Below is a small trained network, with its code and all its weights. Each question gives an input and a target symbol and asks what happens when units are switched off, that is, made to give their printed mean instead of their output.

import numpy as np


def w(rows, s, z=0):
    codes = np.array(rows[::2]) - 128.0
    scale = np.full(codes.shape[1], s)
    scale[-1] = z or s
    return codes * scale


def f(y):
    return y / 2 * (1 + np.tanh(0.7978845608 * (y + 0.044715 * y**3)))


def softmax(a):
    e = np.exp(a - a.max(-1, keepdims=True))
    return e / e.sum(-1, keepdims=True)


def log_softmax(a):
    a = a - a.max(-1, keepdims=True)
    return a - np.log(np.exp(a).sum(-1, keepdims=True))


def net(x, mask):
    ids = ['ΓΦΨβδζηθλμξπστω'.index(c) for c in x.split()]
    T = len(ids)
    res = E[ids] + P[:T]
    u = 0
    for l in range(2):
        r = res
        for j in range(3):
            rows = slice(2 * j, 2 * j + 2)
            q, k, v = (r @ M[l][rows].T for M in (Q, K, V))
            z = softmax(np.where(np.tri(T) > 0, q @ k.T / 2**0.5, -1e9)) @ v
            o = O[l][rows]
            res = res + np.where(mask[u + j], z, o[:, -1]) @ o[:, :-1]
        u += 3
        y = f(res @ A[l][:, :-1].T + A[l][:, -1])
        res = res + np.where(mask[u : u + 16], y, B[l][:, -1]) @ B[l][:, :-1]
        u += 16
    return log_softmax(res[-1] @ U[:, :-1].T + U[:, -1])


Q, K, V, O, A, B = {}, {}, {}, {}, {}, {}
E = w([
[169,63,80,143,141,129,131],'Γ',
[124,197,81,117,78,65,45],'Φ',
[197,85,197,71,94,19,186],'Ψ',
[221,185,47,135,69,77,203],'β',
[170,80,125,149,172,70,112],'δ',
[53,74,251,112,132,132,110],'ζ',
[169,236,101,113,196,145,133],'η',
[168,176,169,191,122,139,189],'θ',
[129,201,105,79,121,188,232],'λ',
[145,82,112,205,116,135,165],'μ',
[168,191,109,143,103,192,136],'ξ',
[158,226,117,135,208,126,135],'π',
[195,142,143,130,178,119,135],'σ',
[176,167,142,186,209,42,130],'τ',
[132,89,163,205,135,42,153],'ω',
],0.018)
P = w([
[201,228,231,234,102,186,120],'0',
[28,134,69,221,155,121,117],'1',
[49,114,66,183,149,111,154],'2',
[70,110,66,157,134,106,182],'3',
[93,100,59,131,116,99,204],'4',
[114,95,55,104,94,93,217],'5',
[137,105,50,77,82,101,237],'6',
[156,115,49,60,68,107,255],'7',
],0.0059)
Q[0] = w([
[136,119,96,117,181,105,232],'L0H1',
[254,189,1,203,113,64,128],'L0H1',
[103,164,104,156,77,152,39],'L0H2',
[133,138,134,143,134,221,137],'L0H2',
[185,113,88,201,124,46,206],'L0H3',
[73,122,193,152,107,119,137],'L0H3',
],0.009)
K[0] = w([
[64,118,110,29,49,138,210],'L0H1',
[102,182,2,63,68,86,122],'L0H1',
[192,124,65,169,148,134,115],'L0H2',
[99,152,137,162,142,205,146],'L0H2',
[67,133,107,52,39,60,186],'L0H3',
[214,156,204,104,76,159,130],'L0H3',
],0.0086)
V[0] = w([
[84,105,154,126,189,176,2],'L0H1',
[128,172,145,145,77,20,49],'L0H1',
[157,215,69,135,92,96,130],'L0H2',
[253,109,45,219,183,115,141],'L0H2',
[135,61,191,75,143,187,139],'L0H3',
[37,88,90,250,160,174,94],'L0H3',
],0.0068)
O[0] = w([
[200,121,140,70,129,176,121,4],'L0H1',
[210,175,76,85,130,2,184,116],'L0H1',
[73,137,126,202,137,163,71,79],'L0H2',
[130,197,102,154,192,124,3,162],'L0H2',
[117,137,122,81,182,147,181,79],'L0H3',
[78,138,155,129,60,118,75,199],'L0H3',
],0.0084,0.0047)
A[0] = w([
[106,190,101,85,91,155,123,201],'L0N1',
[156,233,151,150,153,149,62,177],'L0N2',
[140,86,111,98,172,127,10,152],'L0N3',
[145,153,31,73,119,103,104,225],'L0N4',
[61,60,148,183,178,77,103,173],'L0N5',
[62,176,75,121,148,61,210,215],'L0N6',
[135,94,149,137,121,69,254,125],'L0N7',
[163,141,200,84,177,59,216,122],'L0N8',
[33,180,214,120,252,109,98,50],'L0N9',
[187,20,141,92,97,143,152,183],'L0N10',
[82,146,73,143,192,127,71,123],'L0N11',
[87,147,148,186,55,81,116,132],'L0N12',
[96,103,148,111,210,53,145,158],'L0N13',
[183,123,104,165,207,241,122,132],'L0N14',
[214,139,89,41,80,130,223,3],'L0N15',
[53,97,115,108,60,149,167,126],'L0N16',
],0.0086,0.0028)
B[0] = w([
[63,53,136,165,113,169,125,138],'L0N1',
[191,77,121,90,100,142,255,200],'L0N2',
[155,74,190,158,213,95,110,149],'L0N3',
[87,110,179,116,49,74,168,157],'L0N4',
[117,173,132,99,76,127,89,209],'L0N5',
[103,135,91,147,105,155,83,208],'L0N6',
[110,107,128,17,103,145,113,251],'L0N7',
[86,84,109,96,125,193,136,202],'L0N8',
[71,167,159,156,170,87,191,157],'L0N9',
[162,183,149,96,113,140,189,200],'L0N10',
[182,70,92,106,153,131,132,185],'L0N11',
[156,188,131,96,127,137,152,216],'L0N12',
[82,143,82,148,109,136,174,159],'L0N13',
[91,41,147,126,67,130,132,148],'L0N14',
[127,137,142,252,125,58,63,187],'L0N15',
[140,124,208,137,86,78,69,191],'L0N16',
],0.0071,0.011)
Q[1] = w([
[58,117,165,37,2,93,221],'L1H1',
[98,136,183,141,153,142,21],'L1H1',
[97,142,72,173,19,217,229],'L1H2',
[220,200,165,98,146,139,189],'L1H2',
[180,199,69,86,60,25,167],'L1H3',
[198,149,89,169,252,189,38],'L1H3',
],0.0072)
K[1] = w([
[230,102,216,99,101,118,130],'L1H1',
[150,117,26,192,123,157,42],'L1H1',
[80,69,221,60,92,92,151],'L1H2',
[227,73,87,181,39,88,180],'L1H2',
[111,91,70,127,82,73,192],'L1H3',
[78,135,33,32,215,113,2],'L1H3',
],0.0064)
V[1] = w([
[114,152,134,197,134,85,96],'L1H1',
[88,133,254,135,84,106,60],'L1H1',
[65,96,188,146,34,50,118],'L1H2',
[236,128,153,160,129,135,79],'L1H2',
[226,121,70,95,91,145,107],'L1H3',
[66,85,93,138,121,176,124],'L1H3',
],0.0096)
O[1] = w([
[78,120,133,224,88,193,218,73],'L1H1',
[90,123,254,106,86,162,79,213],'L1H1',
[110,87,118,145,177,90,115,252],'L1H2',
[119,123,120,226,189,207,80,84],'L1H2',
[54,106,42,97,96,153,79,151],'L1H3',
[53,174,202,26,76,173,170,97],'L1H3',
],0.009,0.018)
A[1] = w([
[78,106,108,148,85,190,129,153],'L1N1',
[114,119,103,156,111,144,98,181],'L1N2',
[165,120,134,145,157,141,144,251],'L1N3',
[172,163,109,127,161,133,86,119],'L1N4',
[129,109,143,154,62,102,144,110],'L1N5',
[139,130,189,57,131,134,139,35],'L1N6',
[90,161,51,139,157,141,244,19],'L1N7',
[68,128,130,151,96,99,162,106],'L1N8',
[136,219,107,159,92,159,135,68],'L1N9',
[138,144,93,210,113,117,162,43],'L1N10',
[139,197,120,200,133,157,49,187],'L1N11',
[106,178,101,177,159,112,107,106],'L1N12',
[113,99,159,140,172,126,55,140],'L1N13',
[147,180,133,134,79,83,108,35],'L1N14',
[155,109,95,130,62,138,85,142],'L1N15',
[92,148,102,74,130,71,89,173],'L1N16',
],0.011,0.0031)
B[1] = w([
[175,153,109,208,155,157,100,160],'L1N1',
[144,17,104,169,124,157,182,157],'L1N2',
[136,145,175,112,172,83,210,146],'L1N3',
[68,83,255,152,118,168,128,136],'L1N4',
[100,183,129,162,173,155,176,175],'L1N5',
[118,156,58,209,174,126,90,249],'L1N6',
[69,76,150,69,153,167,115,175],'L1N7',
[102,116,168,141,62,95,145,163],'L1N8',
[165,126,160,50,41,191,172,150],'L1N9',
[91,214,141,69,128,154,60,187],'L1N10',
[200,155,107,101,77,28,149,177],'L1N11',
[120,147,201,65,122,76,110,161],'L1N12',
[143,25,108,135,87,167,134,200],'L1N13',
[60,94,137,79,200,123,130,162],'L1N14',
[81,163,146,198,225,186,124,167],'L1N15',
[221,154,114,152,131,211,135,253],'L1N16',
],0.0066,0.024)
U = w([
[117,149,135,89,44,26,80,73],'Γ',
[55,189,96,80,89,181,65,103],'Φ',
[213,164,103,182,50,132,120,196],'Ψ',
[122,37,115,192,149,150,150,3],'β',
[169,190,157,62,100,168,148,138],'δ',
[96,126,154,125,189,166,148,120],'ζ',
[174,52,159,140,112,3,174,115],'η',
[109,194,176,116,188,107,108,69],'θ',
[143,73,89,66,85,122,165,161],'λ',
[70,150,60,160,197,91,84,173],'μ',
[114,97,137,114,162,144,175,174],'ξ',
[110,129,114,159,175,251,151,71],'π',
[143,106,150,149,177,135,162,122],'σ',
[33,77,214,132,108,147,133,165],'τ',
[152,109,148,87,140,145,58,121],'ω',
],0.0057,0.0047)

Each question gives the input, a string of symbols that net reads in full, and the target symbol t.
The units are the heads (2 rows each of Q, K, V and O) and the neurons (one row each of A and B). Each row of codes is followed by its name. A weight is (code - 128) times the scale printed after its matrix; where a second scale follows, it is the last column's (O, A, B and U).
mask holds one flag per unit, layer by layer, with each layer's heads first. A switched-off unit (its flag False) gives its mean, the last column of its rows in O or B, instead of its output. The means were averaged over made-up inputs and are rounded, as every weight is.
A unit's drop is (log p(t) with every unit on - log p(t) with that unit switched off) / (log p(t) with every unit on - log p(t) with every unit switched off).
The circuit of an input: a set's keep is (log p(t) with only the set's units on - log p(t) with every unit switched off) / (log p(t) with every unit on - log p(t) with every unit switched off). Starting from the 12 units with the biggest drops (on a tie, the unit counted first), units are removed one at a time, each time the one whose removal leaves the highest keep (on an exact tie, the one counted first), for as long as the keep stays at least 0.8.
units of the circuit, in order: the units of the circuit, biggest drop first
unit that matters most: the unit with the biggest drop
k most important neurons: the k neurons with the biggest drops, biggest first
top k neurons in layer l: the k neurons of layer l with the biggest drops, biggest first
which heads matter: for each layer, one digit per head in row order, 1 if its drop is at least 0.15 and else 0, layers parted by /
input ζ τ ζ τ, target ω: units of the circuit, in order	L0H2, L1H1, L0N7, L0N8
input μ ζ δ, target τ: top 2 neurons in layer 0	L0N2, L0N16
input θ ζ θ, target η: units of the circuit, in order	L0H2, L1H2, L1N10
input Φ μ η μ μ μ δ θ, target μ: 4 most important neurons	L0N2, L0N4, L1N10, L1N16
input ξ μ Φ μ Φ, target μ: units of the circuit, in order	L0H1, L1H1, L1N15, L1H3
input μ τ μ μ μ ζ Φ, target τ: units of the circuit, in order	L1H1, L0N4, L0H3, L0N16
input Γ μ ω Φ δ σ μ η, target μ: units of the circuit, in order	L0H1, L1H3, L1H1
input Φ μ μ μ δ, target μ: units of the circuit, in order	L0H1, L1H1, L1H3, L0N2
input Ψ δ ζ μ μ, target δ: 2 most important neurons	L1N16, L0N8
input ζ θ ξ λ μ μ μ μ, target ω: top 3 neurons in layer 0	L0N8, L0N7, L0N10
input μ π ξ, target π: which heads matter	011 / 110
input ζ π ζ μ, target ω: which heads matter	110 / 100
input β ζ ξ μ Γ, target π: 3 most important neurons	L0N2, L1N15, L0N15
input μ λ θ μ θ, target τ: which heads matter	100 / 100
input ζ μ ω, target ω: units of the circuit, in order	L0H2, L1H1, L0N7, L1N16
input μ ζ θ τ μ, target τ: which heads matter	101 / 100
input θ ω δ, target η: top 3 neurons in layer 0	L0N3, L0N5, L0N8
input ζ μ π ζ σ, target ω: which heads matter	110 / 100
input μ Φ η, target μ: units of the circuit, in order	L0H1, L1H3
input ζ Φ μ Φ, target ω: top 3 neurons in layer 1	L1N16, L1N14, L1N13
input ζ σ μ θ, target ω: unit that matters most	L0H2
input Γ π μ λ μ, target τ: unit that matters most	L0H1
input ξ δ ζ θ, target Φ: which heads matter	110 / 001
input θ Φ μ θ, target μ: unit that matters most	L0H1
input μ ξ ζ μ μ ω ω, target τ: units of the circuit, in order	L1H1, L0H3, L0N16
input ζ Φ Γ, target ω: units of the circuit, in order	L1H1, L0H2, L0N7
input μ δ μ θ θ, target δ: top neuron in layer 1	L1N9
input ξ θ Γ Γ, target β: which heads matter	110 / 110
input θ ξ ζ μ, target η: units of the circuit, in order	L1H2, L1N10, L0N9
